Below are the code and all the weights of a small trained network. Each question names an input and a class and asks about switching units off, where a switched-off unit gives its printed mean instead of its output.

import numpy as np


def w(rows, s, z=0):
    codes = np.array(rows[::2]) - 128.0
    scale = np.full(codes.shape[1], s)
    scale[-1] = z or s
    return codes * scale


def norm(h):
    return h / np.sqrt((h * h).mean(-1, keepdims=True) + 1e-5)


def f(y):
    return y / 2 * (1 + np.tanh(0.7978845608 * (y + 0.044715 * y**3)))


def log_softmax(a):
    a = a - a.max(-1, keepdims=True)
    return a - np.log(np.exp(a).sum(-1, keepdims=True))


def net(x, mask):
    res = np.array(x, float).reshape(1, 5) / 4 @ E
    u = 0
    for l in range(3):
        y = f(norm(res) @ A[l][:, :-1].T + A[l][:, -1])
        res = res + np.where(mask[u : u + 10], y, B[l][:, -1]) @ B[l][:, :-1]
        u += 10
    return log_softmax(norm(res)[-1] @ U[:, :-1].T + U[:, -1])


A, B = {}, {}
E = w([
[251,102,157],'x0',
[152,194,130],'x1',
[129,126,123],'x2',
[130,129,129],'x3',
[159,128,37],'x4',
],0.0027)
A[0] = w([
[172,120,84,128],'L0N1',
[199,133,179,252],'L0N2',
[182,84,75,176],'L0N3',
[81,135,62,97],'L0N4',
[69,242,129,76],'L0N5',
[150,165,112,127],'L0N6',
[43,99,161,130],'L0N7',
[156,2,113,115],'L0N8',
[127,136,57,87],'L0N9',
[168,141,114,57],'L0N10',
],0.0057,0.0026)
B[0] = w([
[76,171,101,154],'L0N1',
[22,80,37,254],'L0N2',
[125,114,3,202],'L0N3',
[70,130,125,161],'L0N4',
[200,78,108,182],'L0N5',
[34,123,144,138],'L0N6',
[112,150,53,190],'L0N7',
[74,4,108,180],'L0N8',
[179,113,97,140],'L0N9',
[123,244,173,104],'L0N10',
],0.0034,0.0022)
A[1] = w([
[253,121,164,223],'L1N1',
[125,125,116,6],'L1N2',
[122,76,83,137],'L1N3',
[101,171,93,162],'L1N4',
[165,143,156,28],'L1N5',
[170,94,51,171],'L1N6',
[213,86,139,88],'L1N7',
[227,50,127,129],'L1N8',
[215,240,144,156],'L1N9',
[162,52,45,175],'L1N10',
],0.0068,0.0022)
B[1] = w([
[34,136,135,135],'L1N1',
[110,121,147,103],'L1N2',
[205,129,157,192],'L1N3',
[237,148,163,182],'L1N4',
[101,112,141,93],'L1N5',
[162,177,134,219],'L1N6',
[88,172,166,116],'L1N7',
[114,218,180,150],'L1N8',
[163,2,154,156],'L1N9',
[152,147,142,254],'L1N10',
],0.0062,0.0035)
A[2] = w([
[97,149,52,251],'L2N1',
[2,109,148,158],'L2N2',
[194,182,187,191],'L2N3',
[114,121,200,83],'L2N4',
[143,146,110,9],'L2N5',
[162,148,62,84],'L2N6',
[181,97,149,145],'L2N7',
[92,102,196,125],'L2N8',
[58,199,21,146],'L2N9',
[174,186,161,164],'L2N10',
],0.0074,0.0021)
B[2] = w([
[109,95,209,216],'L2N1',
[179,157,131,214],'L2N2',
[2,47,182,255],'L2N3',
[101,178,47,125],'L2N4',
[142,180,106,110],'L2N5',
[160,165,143,223],'L2N6',
[23,24,107,203],'L2N7',
[239,164,77,154],'L2N8',
[67,122,198,186],'L2N9',
[56,104,180,216],'L2N10',
],0.0041,0.0025)
U = w([
[17,166,219,177],'0',
[140,2,81,147],'1',
[238,222,109,124],'2',
[115,95,152,201],'3',
[128,83,170,142],'4',
[45,118,54,35],'5',
[57,184,30,1],'6',
],0.0092,0.0071)

Each question gives the input, the list of numbers given to net, and the class t.
The units are the neurons (one row each of A and B). Each row of codes is followed by its name. A weight is (code - 128) times the scale printed after its matrix; where a second scale follows, it is the last column's (A, B and U).
mask holds one flag per neuron, layer by layer. A switched-off neuron (its flag False) gives its mean, the last column of its row in B, instead of its output. The means were averaged over made-up inputs and are rounded, as every weight is.
A unit's drop is (log p(t) with every unit on - log p(t) with that unit switched off) / (log p(t) with every unit on - log p(t) with every unit switched off).
The circuit of an input: a set's keep is (log p(t) with only the set's units on - log p(t) with every unit switched off) / (log p(t) with every unit on - log p(t) with every unit switched off). Starting from the 12 units with the biggest drops (on a tie, the unit counted first), units are removed one at a time, each time the one whose removal leaves the highest keep (on an exact tie, the one counted first), for as long as the keep stays at least 0.8.
units of the circuit, in order: the units of the circuit, biggest drop first
unit that matters most: the unit with the biggest drop
top k neurons: the k neurons with the biggest drops, biggest first
top k neurons in layer l: the k neurons of layer l with the biggest drops, biggest first
drop when u is switched off: that unit's drop, to one decimal
input [2,5,3,-5,-2], class 1: top 3 neurons in layer 1 : [L1N8; L1N6; L1N10]
input [7,-4,-1,3,-3], class 0: unit that matters most : L1N8
input [6,7,3,5,-2], class 1: top 2 neurons in layer 0 : [L0N8; L0N5]
input [5,-4,4,-4,4], class 0: units of the circuit, in order : [L1N8; L2N3]
input [6,-4,2,-2,3], class 0: top 3 neurons : [L1N8; L1N9; L2N3]
input [5,0,3,3,4], class 0: units of the circuit, in order : [L2N3; L1N8]
input [-3,7,-2,4,-6], class 1: top 3 neurons : [L1N9; L0N8; L0N5]
input [4,-6,-7,0,-7], class 2: top 3 neurons : [L2N8; L1N4; L1N9]
input [-5,6,3,-4,-6], class 1: top 3 neurons : [L0N5; L0N8; L0N2]
input [8,-3,4,1,7], class 0: top 3 neurons in layer 1 : [L1N8; L1N7; L1N1]
input [-5,-4,-6,8,-8], class 2: top 2 neurons : [L2N2; L2N3]
input [-4,1,6,2,-6], class 2: top 3 neurons in layer 1 : [L1N3; L1N6; L1N10]
input [1,-3,6,5,6], class 2: top 3 neurons : [L0N3; L1N9; L1N6]
input [6,8,-2,1,4], class 1: units of the circuit, in order : [L1N9]
input [6,7,-4,7,-2], class 1: top 4 neurons : [L1N9; L0N8; L0N5; L0N2]
input [-4,7,2,-1,-7], class 1: top 3 neurons in layer 0 : [L0N5; L0N8; L0N2]
input [7,-5,-1,2,-7], class 0: top 3 neurons in layer 1 : [L1N8; L1N7; L1N9]
input [3,-3,1,-6,-7], class 2: top 4 neurons : [L1N4; L1N9; L2N8; L2N3]
input [-3,-1,1,-2,6], class 2: top 3 neurons in layer 1 : [L1N9; L1N8; L1N1]
input [0,-2,2,6,-7], class 2: unit that matters most : L1N9
input [7,4,6,-6,5], class 0: top 3 neurons : [L2N3; L1N8; L1N1]
input [2,-6,1,4,-8], class 2: top 2 neurons : [L2N8; L2N3]
input [5,3,2,0,-3], class 0: top 2 neurons in layer 0 : [L0N4; L0N7]
input [8,-2,-6,0,5], class 0: top 2 neurons : [L1N8; L2N3]
input [0,6,-1,1,1], class 1: top 2 neurons : [L1N9; L0N8]
input [-3,-3,4,-6,7], class 2: drop when L2N6 is switched off : 0.1
